Below are the code and all the weights of a small trained network. Each question names an input and a target symbol and asks about switching units off, where a switched-off unit gives its printed mean instead of its output.

import numpy as np


def w(rows, s, z=0):
    codes = np.array(rows[::2]) - 128.0
    scale = np.full(codes.shape[1], s)
    scale[-1] = z or s
    return codes * scale


def f(y):
    return y / 2 * (1 + np.tanh(0.7978845608 * (y + 0.044715 * y**3)))


def softmax(a):
    e = np.exp(a - a.max(-1, keepdims=True))
    return e / e.sum(-1, keepdims=True)


def log_softmax(a):
    a = a - a.max(-1, keepdims=True)
    return a - np.log(np.exp(a).sum(-1, keepdims=True))


def net(x, mask):
    ids = ['ΘΠεηλμψ'.index(c) for c in x.split()]
    T = len(ids)
    res = E[ids] + P[:T]
    u = 0
    for l in range(3):
        q, k, v = (res @ M[l].T for M in (Q, K, V))
        z = softmax(np.where(np.tri(T) > 0, q @ k.T / 4**0.5, -1e9)) @ v
        res = res + np.where(mask[u], z, O[l][:, -1]) @ O[l][:, :-1]
        u += 1
        y = f(res @ A[l][:, :-1].T + A[l][:, -1])
        res = res + np.where(mask[u : u + 4], y, B[l][:, -1]) @ B[l][:, :-1]
        u += 4
    return log_softmax(res[-1] @ U[:, :-1].T + U[:, -1])


Q, K, V, O, A, B = {}, {}, {}, {}, {}, {}
E = w([
[187,129,152,12,51,187,157],'Θ',
[111,46,122,64,101,116,138],'Π',
[55,111,126,107,124,89,113],'ε',
[111,70,152,151,83,72,125],'η',
[165,227,132,135,98,129,109],'λ',
[140,129,42,69,100,173,206],'μ',
[47,58,115,192,68,249,114],'ψ',
],0.016)
P = w([
[80,122,190,111,156,137,249],'0',
[97,110,161,114,128,120,150],'1',
[106,123,149,121,124,125,130],'2',
[128,128,137,132,116,114,87],'3',
[142,137,122,137,120,106,80],'4',
[154,145,113,146,116,101,59],'5',
[167,158,94,152,118,93,50],'6',
[179,156,86,157,108,82,60],'7',
[183,155,82,159,110,77,41],'8',
],0.014)
Q[0] = w([
[199,160,159,102,158,178,124],'0.h0',
[172,115,139,214,255,178,215],'0.h0',
[128,116,62,198,230,182,138],'0.h0',
[71,209,146,144,98,111,85],'0.h0',
],0.0092)
K[0] = w([
[169,118,175,73,133,109,110],'0.h0',
[95,69,252,31,137,115,155],'0.h0',
[79,57,245,126,123,111,149],'0.h0',
[171,133,165,167,107,145,136],'0.h0',
],0.012)
V[0] = w([
[101,253,123,168,153,112,61],'0.h0',
[70,206,216,77,217,69,113],'0.h0',
[201,180,195,114,210,210,135],'0.h0',
[105,115,218,124,79,64,90],'0.h0',
],0.0055)
O[0] = w([
[64,139,123,148,2,142,156,147],'0.h0',
[45,80,132,97,104,76,82,2],'0.h0',
[75,22,91,95,13,174,211,35],'0.h0',
[128,92,205,111,151,57,136,189],'0.h0',
],0.0078,0.0013)
A[0] = w([
[170,74,106,119,101,148,140,33],'0.n0',
[106,255,129,131,103,158,131,92],'0.n1',
[143,86,86,72,91,86,99,123],'0.n2',
[124,80,117,161,123,149,174,3],'0.n3',
],0.0072,0.0025)
B[0] = w([
[120,164,132,105,163,124,99,144],'0.n0',
[123,2,140,99,118,124,166,199],'0.n1',
[135,169,142,80,206,170,61,252],'0.n2',
[125,157,148,126,117,118,143,102],'0.n3',
],0.0087,0.0032)
Q[1] = w([
[168,116,152,59,171,70,98],'1.h0',
[148,40,1,146,142,210,165],'1.h0',
[182,85,53,145,45,110,46],'1.h0',
[81,41,111,125,99,145,238],'1.h0',
],0.0095)
K[1] = w([
[112,95,82,199,118,138,134],'1.h0',
[120,159,93,115,90,46,133],'1.h0',
[175,157,2,162,98,92,11],'1.h0',
[187,142,145,125,184,63,224],'1.h0',
],0.0094)
V[1] = w([
[2,117,61,89,242,145,98],'1.h0',
[226,38,162,145,152,180,114],'1.h0',
[167,183,235,38,74,58,112],'1.h0',
[140,181,235,147,193,123,76],'1.h0',
],0.0063)
O[1] = w([
[195,119,187,155,58,103,132,193],'1.h0',
[107,2,65,139,158,159,116,200],'1.h0',
[111,139,79,96,139,53,142,253],'1.h0',
[164,85,103,153,89,105,200,119],'1.h0',
],0.01,0.0022)
A[1] = w([
[41,116,185,243,177,66,80,181],'1.n0',
[81,74,78,87,135,136,63,126],'1.n1',
[148,115,108,121,135,217,188,68],'1.n2',
[130,103,161,146,204,2,155,2],'1.n3',
],0.0086,0.0053)
B[1] = w([
[157,185,18,124,47,224,232,236],'1.n0',
[178,184,204,197,142,79,153,254],'1.n1',
[144,152,109,122,182,120,88,161],'1.n2',
[2,86,82,112,139,165,56,187],'1.n3',
],0.008,0.0046)
Q[2] = w([
[175,139,83,145,159,96,118],'2.h0',
[3,59,182,13,131,249,232],'2.h0',
[164,137,168,154,153,91,7],'2.h0',
[161,210,70,105,46,179,66],'2.h0',
],0.0049)
K[2] = w([
[135,188,121,159,170,136,65],'2.h0',
[71,93,155,40,169,183,253],'2.h0',
[102,107,146,103,59,109,30],'2.h0',
[184,179,153,120,77,178,58],'2.h0',
],0.0061)
V[2] = w([
[117,52,254,62,162,93,147],'2.h0',
[79,134,145,190,167,105,30],'2.h0',
[147,137,174,132,97,199,185],'2.h0',
[75,87,181,249,90,105,123],'2.h0',
],0.0059)
O[2] = w([
[159,182,37,141,81,161,105,186],'2.h0',
[109,93,101,115,98,152,143,5],'2.h0',
[91,77,144,146,142,59,79,166],'2.h0',
[111,117,130,2,98,191,69,7],'2.h0',
],0.0082,0.003)
A[2] = w([
[134,97,187,153,184,25,67,49],'2.n0',
[141,105,200,1,170,146,132,98],'2.n1',
[115,104,202,173,82,154,152,96],'2.n2',
[56,61,117,165,129,156,117,3],'2.n3',
],0.0096,0.0064)
B[2] = w([
[123,144,123,123,95,152,219,230],'2.n0',
[42,106,129,151,121,124,234,250],'2.n1',
[2,80,122,129,154,99,209,190],'2.n2',
[242,143,29,100,88,108,137,143],'2.n3',
],0.0086,0.0015)
U = w([
[171,158,102,160,174,79,84,173],'Θ',
[157,122,78,115,92,151,88,222],'Π',
[111,153,150,101,55,89,149,90],'ε',
[122,138,98,106,122,153,254,253],'η',
[48,220,110,84,132,184,131,9],'λ',
[133,121,177,187,133,226,153,114],'μ',
[80,35,126,91,192,151,87,73],'ψ',
],0.0085,0.0046)

Each question gives the input, a string of symbols that net reads in full, and the target symbol t.
The units are the heads (4 rows each of Q, K, V and O) and the neurons (one row each of A and B). Each row of codes is followed by its name. A weight is (code - 128) times the scale printed after its matrix; where a second scale follows, it is the last column's (O, A, B and U).
mask holds one flag per unit, layer by layer, with each layer's heads first. A switched-off unit (its flag False) gives its mean, the last column of its rows in O or B, instead of its output. The means were averaged over made-up inputs and are rounded, as every weight is.
A unit's drop is (log p(t) with every unit on - log p(t) with that unit switched off) / (log p(t) with every unit on - log p(t) with every unit switched off).
The circuit of an input: a set's keep is (log p(t) with only the set's units on - log p(t) with every unit switched off) / (log p(t) with every unit on - log p(t) with every unit switched off). Starting from the 12 units with the biggest drops (on a tie, the unit counted first), units are removed one at a time, each time the one whose removal leaves the highest keep (on an exact tie, the one counted first), for as long as the keep stays at least 0.8.
units of the circuit, in order: the units of the circuit, biggest drop first
k most important neurons: the k neurons with the biggest drops, biggest first
k most important neurons of layer l: the k neurons of layer l with the biggest drops, biggest first
drop of u: that unit's drop, to one decimal
input Π ε ψ Θ Π, target μ: units of the circuit, in order => [1.h0; 0.h0]
input μ μ Π Π, target Θ: units of the circuit, in order => [2.h0; 0.h0]
input λ λ ε, target λ: units of the circuit, in order => [1.h0; 0.h0; 0.n2]
input Π μ Π, target Π: units of the circuit, in order => [2.h0; 1.h0; 1.n0]
input μ λ Π Θ λ Π λ Π η, target ε: units of the circuit, in order => [0.h0]
input Π ε Π, target Π: units of the circuit, in order => [2.h0; 0.h0; 1.h0]
input Π Π Π ε Π ψ Π ψ ε, target μ: units of the circuit, in order => [1.h0; 0.h0]
input η Π λ Π, target ε: units of the circuit, in order => [0.h0; 1.n1]
input μ Θ η μ ε Π ψ μ, target Θ: units of the circuit, in order => [0.h0; 1.n0]
input Π ψ η, target μ: units of the circuit, in order => [1.h0; 0.h0]
input Π Θ μ Θ λ λ η Π, target ε: 2 most important neurons => [1.n1; 1.n0]
input Π Π η, target Π: 2 most important neurons of layer 1 => [1.n3; 1.n1]
input μ Θ λ Θ Θ Θ, target Θ: 2 most important neurons of layer 2 => [2.n1; 2.n2]
input μ ψ Π ψ μ Θ λ λ μ, target Θ: most important neuron of layer 0 => [0.n1]
input Π η Π ε Π ψ, target η: units of the circuit, in order => [2.n2; 0.n2; 1.n0]
input ε μ μ ε η Θ λ, target η: 2 most important neurons of layer 2 => [2.n2; 2.n0]
input Θ μ ψ ε η Θ λ, target η: 2 most important neurons of layer 2 => [2.n0; 2.n2]
input η ε Π Π μ η Θ Θ, target Θ: 2 most important neurons of layer 1 => [1.n2; 1.n1]
input η Θ η, target Π: drop of 2.n2 => 0.1
input ψ Π Θ ε λ Θ, target ε: drop of 0.n3 => 0.0
input λ λ Π λ μ Θ μ ψ η, target μ: drop of 1.h0 => 0.5
input μ Θ ψ ε Π, target μ: drop of 0.h0 => 0.3
input Θ μ Π, target Θ: 2 most important neurons of layer 2 => [2.n1; 2.n2]
